Below is a small trained network, with its code and all its weights. Each question gives an input and a class and asks what happens when units are switched off, that is, made to give their printed mean instead of their output.

import numpy as np


def w(rows, s, z=0):
    codes = np.array(rows[::2]) - 128.0
    scale = np.full(codes.shape[1], s)
    scale[-1] = z or s
    return codes * scale


def norm(h):
    return h / np.sqrt((h * h).mean(-1, keepdims=True) + 1e-5)


def f(y):
    return y / 2 * (1 + np.tanh(0.7978845608 * (y + 0.044715 * y**3)))


def log_softmax(a):
    a = a - a.max(-1, keepdims=True)
    return a - np.log(np.exp(a).sum(-1, keepdims=True))


def net(x, mask):
    res = np.array(x, float).reshape(1, 4) / 4 @ E
    u = 0
    for l in range(4):
        y = f(norm(res) @ A[l][:, :-1].T + A[l][:, -1])
        res = res + np.where(mask[u : u + 7], y, B[l][:, -1]) @ B[l][:, :-1]
        u += 7
    return log_softmax(norm(res)[-1] @ U[:, :-1].T + U[:, -1])


A, B = {}, {}
E = w([
[128,127,128,129,128,129,127,129],'x0',
[79,124,189,209,105,2,119,157],'x1',
[71,199,189,96,26,167,93,145],'x2',
[132,11,129,88,77,110,50,82],'x3',
],0.0023)
A[0] = w([
[24,174,187,91,15,198,121,150,8],'0.n1',
[70,190,191,101,42,175,82,144,1],'0.n2',
[135,141,134,135,150,152,84,85,177],'0.n3',
[148,143,50,78,125,225,153,73,110],'0.n4',
[83,128,129,103,169,123,118,114,70],'0.n5',
[140,24,63,158,253,97,187,124,51],'0.n6',
[136,170,109,101,145,99,124,76,126],'0.n7',
],0.0028,0.0013)
B[0] = w([
[230,188,71,121,96,66,138,59,253],'0.n1',
[212,163,51,131,79,69,156,79,209],'0.n2',
[133,138,140,153,114,159,108,152,162],'0.n3',
[130,134,192,121,167,173,56,168,252],'0.n4',
[164,111,132,143,136,108,143,138,98],'0.n5',
[225,254,108,146,30,88,105,19,249],'0.n6',
[157,95,144,162,107,156,146,154,130],'0.n7',
],0.0033,0.0012)
A[1] = w([
[210,99,91,168,156,108,161,125,81],'1.n1',
[34,114,132,217,90,19,125,171,99],'1.n2',
[125,214,146,134,185,133,253,166,119],'1.n3',
[137,29,148,74,105,100,112,100,2],'1.n4',
[110,193,137,148,159,143,205,167,2],'1.n5',
[139,23,182,57,92,95,107,59,72],'1.n6',
[113,37,96,80,91,110,94,95,41],'1.n7',
],0.0034,0.0012)
B[1] = w([
[133,186,119,71,53,69,121,111,149],'1.n1',
[155,66,207,6,230,243,199,99,250],'1.n2',
[25,33,33,202,77,119,2,177,246],'1.n3',
[82,137,94,220,107,131,128,214,149],'1.n4',
[56,92,70,215,133,148,27,137,158],'1.n5',
[38,181,28,197,138,133,93,197,210],'1.n6',
[70,157,109,214,163,149,85,197,167],'1.n7',
],0.0028,0.0018)
A[2] = w([
[141,116,124,142,119,111,107,93,82],'2.n1',
[143,192,175,105,46,127,116,147,47],'2.n2',
[252,183,91,146,134,69,132,74,88],'2.n3',
[120,93,230,145,157,57,194,128,87],'2.n4',
[160,121,124,150,107,109,156,139,109],'2.n5',
[163,132,102,34,178,251,116,144,106],'2.n6',
[251,134,69,177,177,69,155,73,3],'2.n7',
],0.0034,0.0013)
B[2] = w([
[112,146,118,130,106,162,160,123,126],'2.n1',
[174,119,77,115,129,110,173,85,162],'2.n2',
[109,164,108,107,55,68,111,75,238],'2.n3',
[178,106,158,67,170,217,107,113,166],'2.n4',
[101,132,100,77,151,119,109,114,118],'2.n5',
[89,69,253,120,192,25,179,144,248],'2.n6',
[124,186,113,77,47,85,92,75,181],'2.n7',
],0.0035,0.0016)
A[3] = w([
[86,67,88,159,98,137,75,166,2],'3.n1',
[142,186,134,93,34,142,155,128,61],'3.n2',
[165,110,180,41,204,171,145,134,54],'3.n3',
[119,55,122,128,89,110,77,138,20],'3.n4',
[168,189,120,92,27,138,157,110,48],'3.n5',
[26,124,36,239,137,164,85,208,18],'3.n6',
[125,81,253,87,196,122,159,140,91],'3.n7',
],0.0044,0.00088)
B[3] = w([
[99,230,90,180,152,169,201,187,162],'3.n1',
[154,93,82,123,168,44,42,52,173],'3.n2',
[79,90,208,173,94,140,189,120,187],'3.n3',
[131,209,100,136,156,177,170,166,136],'3.n4',
[158,108,52,168,180,40,122,50,195],'3.n5',
[91,70,69,164,80,228,92,254,255],'3.n6',
[182,146,253,56,180,181,235,91,216],'3.n7',
],0.0036,0.0041)
U = w([
[164,151,60,115,105,25,86,46,255],'0',
[134,100,255,88,173,162,193,127,102],'1',
[77,121,55,182,116,192,102,252,42],'2',
],0.0082,0.00076)

Each question gives the input, the list of numbers given to net, and the class t.
The units are the neurons (one row each of A and B). Each row of codes is followed by its name. A weight is (code - 128) times the scale printed after its matrix; where a second scale follows, it is the last column's (A, B and U).
mask holds one flag per neuron, layer by layer. A switched-off neuron (its flag False) gives its mean, the last column of its row in B, instead of its output. The means were averaged over made-up inputs and are rounded, as every weight is.
A unit's drop is (log p(t) with every unit on - log p(t) with that unit switched off) / (log p(t) with every unit on - log p(t) with every unit switched off).
The circuit of an input: a set's keep is (log p(t) with only the set's units on - log p(t) with every unit switched off) / (log p(t) with every unit on - log p(t) with every unit switched off). Starting from the 12 units with the biggest drops (on a tie, the unit counted first), units are removed one at a time, each time the one whose removal leaves the highest keep (on an exact tie, the one counted first), for as long as the keep stays at least 0.8.
circuit, biggest first: the units of the circuit, biggest drop first
most important unit: the unit with the biggest drop
top k neurons: the k neurons with the biggest drops, biggest first
drop when u is switched off: that unit's drop, to one decimal
input [1,6,5,-2], class 1: circuit, biggest first -> [1.n2]
input [0,7,-4,-6], class 1: circuit, biggest first -> [1.n2 2.n4]
input [-4,-5,2,7], class 2: circuit, biggest first -> [1.n6 1.n7]
input [-6,-5,-1,6], class 2: top 2 neurons -> [1.n6 1.n2]
input [5,-3,8,-8], class 0: top 3 neurons -> [0.n1 0.n2 1.n6]
input [-1,-8,-2,6], class 1: circuit, biggest first -> [2.n6 1.n3]
input [-3,8,2,6], class 1: top 2 neurons -> [1.n2 1.n3]
input [-4,-6,0,8], class 2: top 3 neurons -> [1.n6 1.n2 1.n4]
input [-7,-7,7,5], class 0: top 3 neurons -> [0.n1 1.n2 0.n2]
input [-4,0,8,-8], class 0: top 4 neurons -> [0.n1 0.n2 1.n6 1.n7]
input [0,-3,-3,0], class 0: top 2 neurons -> [0.n6 1.n2]
input [8,-6,7,2], class 0: top 3 neurons -> [0.n1 0.n2 1.n2]
input [5,4,3,-4], class 1: top 3 neurons -> [0.n6 1.n2 1.n6]
input [2,-6,-1,-6], class 1: top 3 neurons -> [2.n6 0.n4 1.n6]
input [-3,5,7,4], class 0: most important unit -> 0.n1
input [-6,5,-6,7], class 2: top 4 neurons -> [1.n6 0.n1 0.n2 1.n4]
input [4,-8,-5,-7], class 1: top 3 neurons -> [2.n6 1.n6 0.n4]
input [-1,6,-4,-1], class 1: drop when 1.n2 is switched off -> 2.4
input [-7,-6,8,-8], class 0: drop when 3.n6 is switched off -> 0.1
input [-3,2,0,1], class 1: drop when 1.n2 is switched off -> 0.5
input [6,1,3,5], class 2: most important unit -> 0.n6
